Below are the code and all the weights of a small trained network. Each question names an input and a class and asks about switching units off, where a switched-off unit gives its printed mean instead of its output.

import numpy as np


def w(rows, s, z=0):
    codes = np.array(rows[::2]) - 128.0
    scale = np.full(codes.shape[1], s)
    scale[-1] = z or s
    return codes * scale


def norm(h):
    return h / np.sqrt((h * h).mean(-1, keepdims=True) + 1e-5)


def f(y):
    return np.maximum(y, 0)


def log_softmax(a):
    a = a - a.max(-1, keepdims=True)
    return a - np.log(np.exp(a).sum(-1, keepdims=True))


def net(x, mask):
    res = np.array(x, float).reshape(1, 3) / 4 @ E
    u = 0
    for l in range(2):
        y = f(norm(res) @ A[l][:, :-1].T + A[l][:, -1])
        res = res + np.where(mask[u : u + 10], y, B[l][:, -1]) @ B[l][:, :-1]
        u += 10
    return log_softmax(norm(res)[-1] @ U[:, :-1].T + U[:, -1])


A, B = {}, {}
E = w([
[42,167,78,133,40,8,225,160,117,108],'x0',
[104,255,70,106,155,250,158,76,86,84],'x1',
[3,124,90,142,168,146,35,179,187,54],'x2',
],0.0078)
A[0] = w([
[119,148,148,198,114,176,148,190,188,208,26],'0.n0',
[99,67,172,90,74,35,167,105,166,65,91],'0.n1',
[101,75,221,160,79,250,40,47,64,189,112],'0.n2',
[73,183,133,156,181,191,150,245,195,93,252],'0.n3',
[186,223,76,192,198,155,117,110,179,162,146],'0.n4',
[253,170,186,105,9,142,185,82,58,103,114],'0.n5',
[175,56,99,154,178,44,117,193,162,141,46],'0.n6',
[86,211,124,110,54,83,156,125,43,73,14],'0.n7',
[131,94,111,185,114,54,94,118,39,113,105],'0.n8',
[87,169,175,166,154,237,173,25,105,99,110],'0.n9',
],0.0053,0.0035)
B[0] = w([
[149,134,135,123,112,142,165,105,107,112,128],'0.n0',
[215,121,74,97,183,189,125,122,179,124,204],'0.n1',
[163,43,30,150,157,134,169,253,150,120,222],'0.n2',
[153,118,205,193,109,158,184,88,72,173,252],'0.n3',
[118,100,187,81,130,62,164,95,153,151,203],'0.n4',
[96,135,174,230,135,166,171,81,81,161,255],'0.n5',
[117,214,214,57,99,172,126,172,111,110,193],'0.n6',
[166,132,126,112,211,141,129,197,186,160,188],'0.n7',
[50,134,122,37,91,187,53,177,76,146,165],'0.n8',
[78,118,148,50,109,88,86,148,125,124,231],'0.n9',
],0.0067,0.0056)
A[1] = w([
[31,109,135,172,151,137,74,148,192,64,171],'1.n0',
[14,119,211,192,143,155,189,208,94,118,180],'1.n1',
[153,30,167,168,80,32,95,163,169,160,113],'1.n2',
[140,184,190,122,133,129,135,129,118,204,244],'1.n3',
[130,161,2,195,81,46,128,148,167,133,72],'1.n4',
[96,190,56,123,57,70,185,125,122,96,153],'1.n5',
[204,171,85,132,178,192,118,182,181,118,146],'1.n6',
[98,180,60,165,40,63,195,172,115,125,78],'1.n7',
[75,201,7,54,172,221,204,55,92,113,80],'1.n8',
[62,152,96,253,104,121,13,98,136,57,2],'1.n9',
],0.0075,0.0027)
B[1] = w([
[211,130,220,162,149,118,182,30,65,123,211],'1.n0',
[109,139,41,133,83,114,148,176,132,183,255],'1.n1',
[59,212,136,55,94,145,70,71,120,54,213],'1.n2',
[54,159,95,161,149,112,122,108,144,72,220],'1.n3',
[150,120,66,141,170,171,146,149,160,146,156],'1.n4',
[172,63,149,114,186,155,56,137,147,112,184],'1.n5',
[125,134,26,151,152,62,182,191,173,133,184],'1.n6',
[201,70,137,165,223,208,105,145,127,137,192],'1.n7',
[132,101,206,57,53,63,31,124,156,77,229],'1.n8',
[173,186,126,162,109,103,255,39,74,220,158],'1.n9',
],0.0085,0.0086)
U = w([
[95,150,185,33,78,118,37,120,131,67,213],'0',
[204,61,90,140,251,169,101,187,161,122,95],'1',
[133,158,175,209,125,136,189,27,51,184,151],'2',
[31,157,23,133,94,110,167,189,148,157,140],'3',
[107,89,100,156,96,111,105,89,179,144,1],'4',
],0.016,0.0048)

Each question gives the input, the list of numbers given to net, and the class t.
The units are the neurons (one row each of A and B). Each row of codes is followed by its name. A weight is (code - 128) times the scale printed after its matrix; where a second scale follows, it is the last column's (A, B and U).
mask holds one flag per neuron, layer by layer. A switched-off neuron (its flag False) gives its mean, the last column of its row in B, instead of its output. The means were averaged over made-up inputs and are rounded, as every weight is.
A unit's drop is (log p(t) with every unit on - log p(t) with that unit switched off) / (log p(t) with every unit on - log p(t) with every unit switched off).
The circuit of an input: a set's keep is (log p(t) with only the set's units on - log p(t) with every unit switched off) / (log p(t) with every unit on - log p(t) with every unit switched off). Starting from the 12 units with the biggest drops (on a tie, the unit counted first), units are removed one at a time, each time the one whose removal leaves the highest keep (on an exact tie, the one counted first), for as long as the keep stays at least 0.8.
units of the circuit, in order: the units of the circuit, biggest drop first
unit that matters most: the unit with the biggest drop
top k neurons: the k neurons with the biggest drops, biggest first
top k neurons in layer l: the k neurons of layer l with the biggest drops, biggest first
input [-5,4,-3], class 1: units of the circuit, in order => [0.n2]
input [3,-1,-3], class 3: top 2 neurons => [0.n5; 1.n0]
input [1,8,-7], class 0: top 2 neurons in layer 0 => [0.n3; 0.n9]
input [7,-4,8], class 2: top 2 neurons => [1.n0; 1.n9]
input [-5,-2,6], class 2: top 2 neurons => [1.n0; 0.n1]
input [8,7,-4], class 1: units of the circuit, in order => [1.n7; 1.n5]
input [2,-3,1], class 3: top 4 neurons => [1.n8; 0.n9; 1.n7; 0.n1]
input [-7,-8,8], class 0: top 3 neurons => [1.n2; 0.n5; 1.n7]
input [4,-4,-4], class 0: top 4 neurons => [1.n2; 0.n3; 0.n2; 1.n0]
input [3,-5,-5], class 0: top 3 neurons => [1.n2; 0.n3; 1.n0]
input [-6,4,7], class 2: units of the circuit, in order => [1.n0; 1.n9]
input [0,-1,3], class 3: top 2 neurons in layer 0 => [0.n3; 0.n5]
input [2,3,-2], class 3: top 4 neurons => [0.n5; 1.n1; 0.n7; 0.n1]
input [-7,7,-5], class 0: unit that matters most => 1.n8
input [7,7,-3], class 0: top 2 neurons in layer 1 => [1.n8; 1.n6]
input [-2,0,3], class 3: top 3 neurons => [1.n1; 0.n3; 0.n2]
input [7,-6,0], class 1: top 3 neurons => [1.n7; 1.n8; 1.n4]
input [-7,-3,8], class 2: top 2 neurons in layer 0 => [0.n1; 0.n7]
input [-3,5,6], class 2: top 3 neurons in layer 1 => [1.n0; 1.n9; 1.n2]
input [8,-4,6], class 1: top neuron => [1.n7]
input [4,-3,1], class 1: top 2 neurons in layer 1 => [1.n8; 1.n1]
input [4,3,2], class 1: top 2 neurons in layer 1 => [1.n7; 1.n5]
input [-1,-1,-3], class 3: top 3 neurons => [1.n0; 1.n1; 0.n3]
